Small tables with named rows and columns. After each table, cells are looked up by row and column.

Zabu:
columns: Gan, Vot, Burukom, Tedezem
Kuni: [8, 139, 53, 58]
Gom: [236, 125, 50, 164]
Gotegu: [170, 35, 145, 17]
Makob: [105, 115, 60, 249]

What is the Vot of Makob in Zabu? 115
What is the Gan of Gotegu in Zabu? 170
What is the Gan of Gom in Zabu? 236
What is the Vot of Kuni in Zabu? 139
What is the Tedezem of Gotegu in Zabu? 17
What is the Vot of Gotegu in Zabu? 35
What is the Vot of Gom in Zabu? 125
What is the Burukom of Gotegu in Zabu? 145
What is the Burukom of Gom in Zabu? 50
What is the Gan of Makob in Zabu? 105

Table Mizoliz
	Tal	Muza	Goz	Keribin	Posek	Zanutin	Vapefe	Bokido
Tefol	4749	4605	2565	4554	3013	2854	2955	4225
Mepope	6200	3918	4485	3719	3667	2572	1586	1776
Zan	4736	3799	5598	3566	3374	3319	2071	1623
Tizuv	6478	5796	4033	5161	3006	3509	1334	2366
Suk	4520	3557	6368	3372	3437	3516	2073	1278
Bupor	4523	6394	3389	5782	2621	5033	2742	4052
Pubu	4802	4373	5165	4133	3195	3604	2231	2303
Zefo	5174	3850	2200	3606	3852	3047	2639	3069
Kevek	7629	5205	3744	4792	3242	2112	833	2107
Zur	6510	3868	4492	3634	3925	2791	1458	1539
Tunifur	5887	4425	7730	3962	3295	3716	891	138

Zan, Vapefe => 2071
Tunifur, Bokido => 138
Tizuv, Posek => 3006
Tizuv, Vapefe => 1334
Zur, Bokido => 1539
Suk, Bokido => 1278
Bupor, Goz => 3389
Kevek, Muza => 5205
Zan, Muza => 3799
Pubu, Zanutin => 3604
Zefo, Zanutin => 3047
Zefo, Vapefe => 2639
Tefol, Goz => 2565
Zefo, Tal => 5174
Mepope, Tal => 6200
Tunifur, Zanutin => 3716
Kevek, Posek => 3242
Which row has the largest Posek? Zur

Zomi =
,Volef,Befizak,Tesi
Daz,235,191,208
Sog,127,47,186
Rep,131,58,174
Fod,189,153,166
Fibebu,150,82,147

Fod, Befizak: 153
Rep, Befizak: 58
Daz, Befizak: 191
Fibebu, Befizak: 82
Sog, Tesi: 186
Fod, Tesi: 166
Daz, Tesi: 208
Fod, Volef: 189
Fibebu, Volef: 150
Sog, Volef: 127
Sog, Befizak: 47
Fibebu, Tesi: 147
Rep, Volef: 131
Daz, Volef: 235
Rep, Tesi: 174

Buki =
	Pib	Pepizo	Nuser	Lil	Ran
Zeve	-0.68	-0.32	0.52	-0.37	-0.09
Mokavav	-0.82	-0.42	-0.42	-0.32	-0.69
Sis	-0.66	-0.70	-0.08	-0.18	-0.20
Voses	-0.89	-0.52	-0.22	-0.55	-0.36

What is the Lil of Voses in Buki?
-0.55
What is the Pepizo of Sis in Buki?
-0.70
What is the Nuser of Sis in Buki?
-0.08
What is the Nuser of Zeve in Buki?
0.52
What is the Pib of Mokavav in Buki?
-0.82
What is the Lil of Mokavav in Buki?
-0.32
What is the Nuser of Mokavav in Buki?
-0.42
What is the Pib of Sis in Buki?
-0.66
What is the Ran of Sis in Buki?
-0.20
What is the Ran of Mokavav in Buki?
-0.69
What is the Lil of Zeve in Buki?
-0.37
What is the Lil of Sis in Buki?
-0.18
What is the Ran of Voses in Buki?
-0.36

Dag.tsv
	Rif	Ser
Borig	94	129
Mef	98	133
Pugemil	120	163
Kod	104	102
Puf	122	52
Gadof	106	103
Taf	106	97
Rov	106	108
Neresa	94	138
Pom	95	137
Darupil	70	75
Vomop	91	224
Vupav	102	75
Vamiko	107	88

What is the Ser of Vomop in Dag?
224
What is the Rif of Gadof in Dag?
106
What is the Ser of Neresa in Dag?
138
What is the Rif of Pugemil in Dag?
120
What is the Rif of Mef in Dag?
98
What is the Rif of Pom in Dag?
95
What is the Ser of Vamiko in Dag?
88

Miva:
         Gad  Zesu  Boma
Balimev  174   172   129
Peki     136   128   126
Davarer  177   173   132
Pafuf    176   162    49
Fuveduf  128   129    97
Kedo      82    74    70
Venenum  172   172   147
Fevesa   193   186    74
San       77    71   134
Ferutu   144   141   171
Fomafe    68    72   188
Mused    190   179   120
Feme     125   121   166

Fuveduf, Gad -> 128
San, Boma -> 134
Kedo, Boma -> 70
Pafuf, Boma -> 49
Fomafe, Boma -> 188
Fuveduf, Boma -> 97
Venenum, Zesu -> 172
Ferutu, Zesu -> 141
Balimev, Gad -> 174
Balimev, Boma -> 129
San, Gad -> 77
Mused, Zesu -> 179
Kedo, Zesu -> 74
Feme, Zesu -> 121
Feme, Gad -> 125
Fomafe, Gad -> 68
Row with the largest Gad: Fevesa

Table Debiz
columns: Tekab, Kosa, Lafe, Bal, Rofo, Rim, Gutap, Rar, Funamu
Niva: [75, 85, 173, 134, 186, 149, 119, 87, 103]
Naf: [93, 80, 153, 123, 162, 119, 107, 98, 104]
Fal: [40, 153, 97, 82, 53, 50, 103, 196, 109]
Duf: [54, 146, 107, 71, 60, 57, 104, 199, 86]
Fopida: [126, 79, 177, 118, 205, 127, 94, 110, 88]

Fal, Rofo => 53
Fal, Tekab => 40
Naf, Bal => 123
Fopida, Lafe => 177
Duf, Rar => 199
Naf, Funamu => 104
Fal, Bal => 82
Duf, Kosa => 146
Fopida, Funamu => 88
Row with the largest Rim: Niva

Kugoz:
           Did    Tol  Ginirob   Zeda  Tanuka  Pokipup  Norupe
Denu     55832   8799    20421   6660   25220    39505   68417
Muloro   34058  18631    19779   3114   17069    36158   24964
Tadaras  49770  54987    30618  34307   85031    69660   17487
Pima     83405  68620    19586  52676   31726    65444   47820
Ralemen  53775  19934    17684  42304   56308    70322   42768
Zup      75052  77404    78309  43266   38932    66206   20137

Pima, Ginirob => 19586
Muloro, Pokipup => 36158
Ralemen, Did => 53775
Zup, Tanuka => 38932
Tadaras, Pokipup => 69660
Tadaras, Did => 49770
Denu, Zeda => 6660
Ralemen, Tanuka => 56308
Zup, Pokipup => 66206
Denu, Did => 55832
Tadaras, Tanuka => 85031
Pima, Pokipup => 65444
Denu, Norupe => 68417
Zup, Tol => 77404
Pima, Tol => 68620
Ralemen, Tol => 19934
Ralemen, Norupe => 42768
Ralemen, Ginirob => 17684
Muloro, Did => 34058
Muloro, Ginirob => 19779
Which row has the largest Tanuka? Tadaras

